Here is a tiny trained network, its code and every weight. The questions are about switching its units off for an input and a target symbol, where a switched-off unit gives its printed mean instead of its output.

import numpy as np


def w(rows, s, z=0):
    codes = np.array(rows[::2]) - 128.0
    scale = np.full(codes.shape[1], s)
    scale[-1] = z or s
    return codes * scale


def norm(h):
    return h / np.sqrt((h * h).mean(-1, keepdims=True) + 1e-5)


def softmax(a):
    e = np.exp(a - a.max(-1, keepdims=True))
    return e / e.sum(-1, keepdims=True)


def log_softmax(a):
    a = a - a.max(-1, keepdims=True)
    return a - np.log(np.exp(a).sum(-1, keepdims=True))


def net(x, mask):
    ids = ['αβγδζλμξπστφ'.index(c) for c in x.split()]
    T = len(ids)
    res = E[ids] + P[:T]
    u = 0
    for l in range(3):
        r = norm(res)
        for j in range(2):
            rows = slice(3 * j, 3 * j + 3)
            q, k, v = (r @ M[l][rows].T for M in (Q, K, V))
            z = softmax(np.where(np.tri(T) > 0, q @ k.T / 3**0.5, -1e9)) @ v
            o = O[l][rows]
            res = res + np.where(mask[u + j], z, o[:, -1]) @ o[:, :-1]
        u += 2
    return log_softmax(norm(res)[-1] @ U[:, :-1].T + U[:, -1])


Q, K, V, O = {}, {}, {}, {}
E = w([
[73,83,149,169,60,132,90,118,175,110,169,118],'α',
[109,131,108,173,187,169,92,156,170,109,153,140],'β',
[129,138,101,187,146,128,108,175,201,144,169,138],'γ',
[7,170,136,168,101,127,67,37,80,128,97,130],'δ',
[150,91,112,135,74,191,144,121,113,161,158,113],'ζ',
[77,155,142,107,61,97,87,85,88,151,91,208],'λ',
[128,175,126,143,179,142,133,153,196,107,81,182],'μ',
[175,172,147,207,136,118,138,172,148,105,150,213],'ξ',
[111,126,98,181,85,82,163,79,85,64,174,109],'π',
[157,91,117,97,111,116,176,109,142,114,146,73],'σ',
[141,100,187,58,102,152,152,150,108,130,157,128],'τ',
[156,85,87,105,126,78,70,76,59,165,111,169],'φ',
],0.02)
P = w([
[77,39,150,242,95,171,143,232,77,215,24,75],'0',
[157,106,167,193,76,206,85,235,132,160,44,49],'1',
[187,125,179,163,91,217,79,176,144,106,57,77],'2',
[154,166,191,183,90,178,101,116,179,124,117,125],'3',
[124,131,176,156,158,174,164,79,179,97,104,179],'4',
[98,98,130,128,202,151,195,88,172,142,142,200],'5',
[91,81,73,93,187,125,194,129,165,188,203,209],'6',
[120,201,115,114,129,137,162,67,208,135,207,187],'7',
[170,214,92,46,140,118,120,121,199,124,188,131],'8',
[200,233,102,53,172,95,64,158,152,83,200,108],'9',
[134,169,25,9,200,37,155,152,198,93,198,172],'10',
],0.011)
Q[0] = w([
[129,148,103,130,190,172,136,104,138,87,103,150],'0.h1',
[53,106,154,135,182,146,105,125,79,137,128,20],'0.h1',
[179,71,119,167,119,124,162,176,110,99,85,116],'0.h1',
[192,157,129,144,175,113,99,124,198,114,141,247],'0.h2',
[176,117,121,169,176,147,142,181,106,142,92,99],'0.h2',
[151,142,156,153,176,137,131,150,254,119,139,175],'0.h2',
],0.0086)
K[0] = w([
[151,179,89,40,254,158,66,114,115,49,131,155],'0.h1',
[43,84,152,213,149,131,57,160,132,59,27,24],'0.h1',
[241,100,130,149,80,195,157,174,52,96,45,115],'0.h1',
[230,172,40,40,201,126,114,48,131,172,212,198],'0.h2',
[171,163,37,119,119,60,118,160,103,153,166,54],'0.h2',
[177,177,75,120,132,106,217,108,104,64,164,108],'0.h2',
],0.0056)
V[0] = w([
[142,80,142,96,194,189,133,150,63,74,56,161],'0.h1',
[168,90,145,123,3,119,99,187,202,116,18,149],'0.h1',
[74,147,127,164,142,16,158,136,201,254,167,112],'0.h1',
[111,167,144,94,164,205,153,112,139,129,176,179],'0.h2',
[206,30,215,80,114,102,61,129,166,151,140,154],'0.h2',
[184,68,115,118,150,76,79,68,196,161,136,135],'0.h2',
],0.0051)
O[0] = w([
[114,172,114,222,77,97,146,159,143,192,146,110,103],'0.h1',
[105,108,187,55,225,254,128,142,39,94,105,117,252],'0.h1',
[177,44,77,41,56,146,140,143,126,121,48,148,111],'0.h1',
[43,177,21,93,128,114,139,107,91,134,212,102,166],'0.h2',
[89,101,139,189,155,65,98,116,162,131,185,79,186],'0.h2',
[114,174,218,71,158,186,94,107,183,179,147,203,124],'0.h2',
],0.0066,0.0032)
Q[1] = w([
[202,210,60,97,116,99,38,188,160,102,153,144],'1.h1',
[133,84,79,158,255,116,148,148,173,150,166,250],'1.h1',
[88,116,60,78,58,100,185,133,142,149,133,151],'1.h1',
[107,176,53,88,172,126,96,114,163,143,141,182],'1.h2',
[116,144,137,163,211,146,148,184,138,100,134,192],'1.h2',
[160,125,104,111,148,94,73,128,85,144,102,139],'1.h2',
],0.014)
K[1] = w([
[101,98,83,78,161,78,185,96,151,159,208,194],'1.h1',
[202,191,120,41,152,130,54,83,131,70,220,128],'1.h1',
[115,157,188,164,135,181,160,11,163,111,134,168],'1.h1',
[131,154,123,80,146,91,148,81,161,100,213,183],'1.h2',
[172,155,172,85,130,58,142,159,114,82,159,102],'1.h2',
[161,121,58,53,111,97,119,115,142,167,132,139],'1.h2',
],0.012)
V[1] = w([
[40,83,137,167,14,123,37,158,78,46,222,244],'1.h1',
[237,193,111,254,169,134,120,69,151,149,109,164],'1.h1',
[123,184,106,195,66,241,177,143,95,191,172,108],'1.h1',
[73,135,94,213,152,126,108,175,215,129,153,35],'1.h2',
[186,16,108,164,141,91,56,140,122,93,193,153],'1.h2',
[102,136,58,123,154,166,47,83,162,228,68,103],'1.h2',
],0.0068)
O[1] = w([
[116,153,136,135,235,156,146,89,135,155,96,96,157],'1.h1',
[169,156,130,122,126,169,68,153,68,71,126,102,191],'1.h1',
[39,168,39,107,110,110,34,149,145,158,93,127,254],'1.h1',
[186,1,149,148,207,129,173,187,111,116,136,122,151],'1.h2',
[211,101,90,155,124,104,91,86,110,157,103,95,150],'1.h2',
[70,101,100,81,175,100,119,127,116,127,166,230,118],'1.h2',
],0.012,0.0069)
Q[2] = w([
[129,170,181,133,130,118,155,119,87,98,121,151],'2.h1',
[188,254,79,207,192,209,164,253,229,26,158,163],'2.h1',
[175,132,185,166,146,54,151,140,204,110,115,156],'2.h1',
[94,114,147,93,137,163,177,75,163,124,189,64],'2.h2',
[68,146,97,186,94,126,213,139,191,150,110,179],'2.h2',
[151,147,65,149,130,140,123,251,231,115,131,108],'2.h2',
],0.0094)
K[2] = w([
[161,127,122,155,150,90,104,131,109,119,122,157],'2.h1',
[154,169,85,57,155,39,151,116,125,76,181,71],'2.h1',
[139,123,173,111,144,10,124,121,111,140,61,128],'2.h1',
[112,156,76,135,91,96,141,68,123,99,147,159],'2.h2',
[84,132,172,61,83,166,149,116,133,143,145,80],'2.h2',
[123,155,119,116,160,157,182,173,125,129,215,73],'2.h2',
],0.011)
V[2] = w([
[125,219,106,145,155,93,168,102,121,58,152,153],'2.h1',
[212,200,133,190,157,224,118,214,226,161,79,231],'2.h1',
[108,139,90,60,159,164,224,191,217,68,177,23],'2.h1',
[201,108,121,82,199,139,89,147,106,187,71,170],'2.h2',
[64,66,136,152,77,18,93,25,3,114,103,113],'2.h2',
[146,177,201,73,110,35,106,209,86,218,108,153],'2.h2',
],0.0071)
O[2] = w([
[127,55,114,171,129,228,92,218,131,160,67,72,13],'2.h1',
[236,180,3,203,151,21,174,148,161,181,69,186,254],'2.h1',
[122,168,167,204,102,133,230,181,35,28,136,110,127],'2.h1',
[69,134,78,111,117,170,96,61,138,8,179,140,210],'2.h2',
[190,171,23,141,129,115,83,191,185,89,146,162,43],'2.h2',
[46,81,24,132,105,223,240,42,159,119,151,92,85],'2.h2',
],0.007,0.0065)
U = w([
[47,122,104,82,88,61,52,105,75,191,82,139,194],'α',
[131,92,120,100,132,105,140,67,57,89,108,200,154],'β',
[168,53,124,115,29,89,163,134,159,145,123,167,253],'γ',
[152,97,54,136,105,216,139,146,190,66,197,123,3],'δ',
[126,67,133,146,203,95,83,186,76,119,188,136,3],'ζ',
[75,105,169,181,138,76,166,151,117,228,175,82,141],'λ',
[68,156,125,112,200,165,182,254,110,126,113,212,11],'μ',
[196,169,117,190,119,108,111,183,127,151,57,97,110],'ξ',
[122,131,158,95,124,223,87,108,72,114,88,30,112],'π',
[105,124,194,139,57,163,122,214,85,70,185,180,185],'σ',
[70,170,121,185,122,190,217,117,202,164,145,108,97],'τ',
[136,88,224,140,196,165,116,93,174,206,140,140,186],'φ',
],0.0077,0.0031)

Each question gives the input, a string of symbols that net reads in full, and the target symbol t.
The units are the heads (3 rows each of Q, K, V and O). Each row of codes is followed by its name. A weight is (code - 128) times the scale printed after its matrix; where a second scale follows, it is the last column's (O and U).
mask holds one flag per head, layer by layer. A switched-off head (its flag False) gives its mean, the last column of its rows in O, instead of its output. The means were averaged over made-up inputs and are rounded, as every weight is.
A unit's drop is (log p(t) with every unit on - log p(t) with that unit switched off) / (log p(t) with every unit on - log p(t) with every unit switched off).
The circuit of an input: a set's keep is (log p(t) with only the set's units on - log p(t) with every unit switched off) / (log p(t) with every unit on - log p(t) with every unit switched off). Starting from all 6 units, units are removed one at a time, each time the one whose removal leaves the highest keep (on an exact tie, the one counted first), for as long as the keep stays at least 0.8.
circuit, biggest first: the units of the circuit, biggest drop first
unit that matters most: the unit with the biggest drop
heads that matter: for each layer, one digit per head in row order, 1 if its drop is at least 0.15 and else 0, layers parted by /
input φ μ ζ, target δ: unit that matters most	2.h2
input ζ β ξ ζ ζ φ β, target φ: circuit, biggest first	[1.h1, 2.h1]
input ξ μ ξ λ ζ τ ξ, target τ: heads that matter	00 / 11 / 00
input ζ ζ ζ δ φ ζ ζ μ μ ζ ζ, target σ: heads that matter	00 / 10 / 10
input ζ ζ μ ζ ζ λ φ ζ ξ π ξ, target π: heads that matter	00 / 01 / 10
input ζ ζ φ φ ζ τ, target δ: heads that matter	00 / 00 / 01
input ζ ξ ζ ξ ξ π ζ σ, target π: heads that matter	00 / 10 / 10
input λ σ ξ ζ ξ ξ λ ζ, target π: heads that matter	00 / 10 / 00
input ζ σ π ζ μ δ β α φ ζ ζ, target φ: heads that matter	10 / 10 / 00
input ζ λ ζ μ ζ ξ ξ μ ξ γ μ, target ξ: heads that matter	10 / 01 / 10
input ζ ξ μ τ, target α: heads that matter	00 / 10 / 00
input μ γ ξ π λ ζ ζ σ, target τ: heads that matter	10 / 11 / 10
input ζ σ τ, target α: heads that matter	00 / 10 / 00
input λ ξ ζ μ ζ π, target α: circuit, biggest first	[1.h1]
input φ τ ζ ξ ζ ζ λ β ξ, target ξ: heads that matter	00 / 01 / 10
input γ ξ λ φ ζ β ξ ξ α β π, target π: heads that matter	00 / 10 / 10
input ξ λ μ μ ζ, target τ: heads that matter	10 / 10 / 00
input τ ζ ζ γ ζ φ γ, target φ: heads that matter	00 / 10 / 10
input ζ ξ λ μ ξ ζ γ ζ, target π: circuit, biggest first	[1.h1, 2.h2]
input ζ ζ ζ ζ σ ξ, target σ: unit that matters most	2.h1
input μ ζ φ μ μ β ζ δ δ γ ζ, target μ: circuit, biggest first	[1.h1, 1.h2, 2.h1]
input τ μ ξ γ π α, target π: circuit, biggest first	[1.h1, 1.h2]
input β ξ φ ζ ζ ξ ξ φ μ, target φ: circuit, biggest first	[1.h1, 2.h1]
input δ ζ φ μ τ ξ ζ φ ζ α ζ, target δ: circuit, biggest first	[1.h1, 1.h2, 2.h2]
input τ λ λ ζ ζ, target τ: circuit, biggest first	[1.h1, 2.h2]
input ξ μ μ ζ λ ζ μ ζ ζ ζ, target σ: circuit, biggest first	[2.h1, 1.h1]
input ξ φ φ γ ξ, target φ: unit that matters most	2.h1
input μ μ φ δ ξ δ ζ, target μ: circuit, biggest first	[1.h2, 1.h1, 2.h1, 2.h2]
input ζ ζ ζ μ τ ξ ξ, target τ: circuit, biggest first	[1.h1, 1.h2]
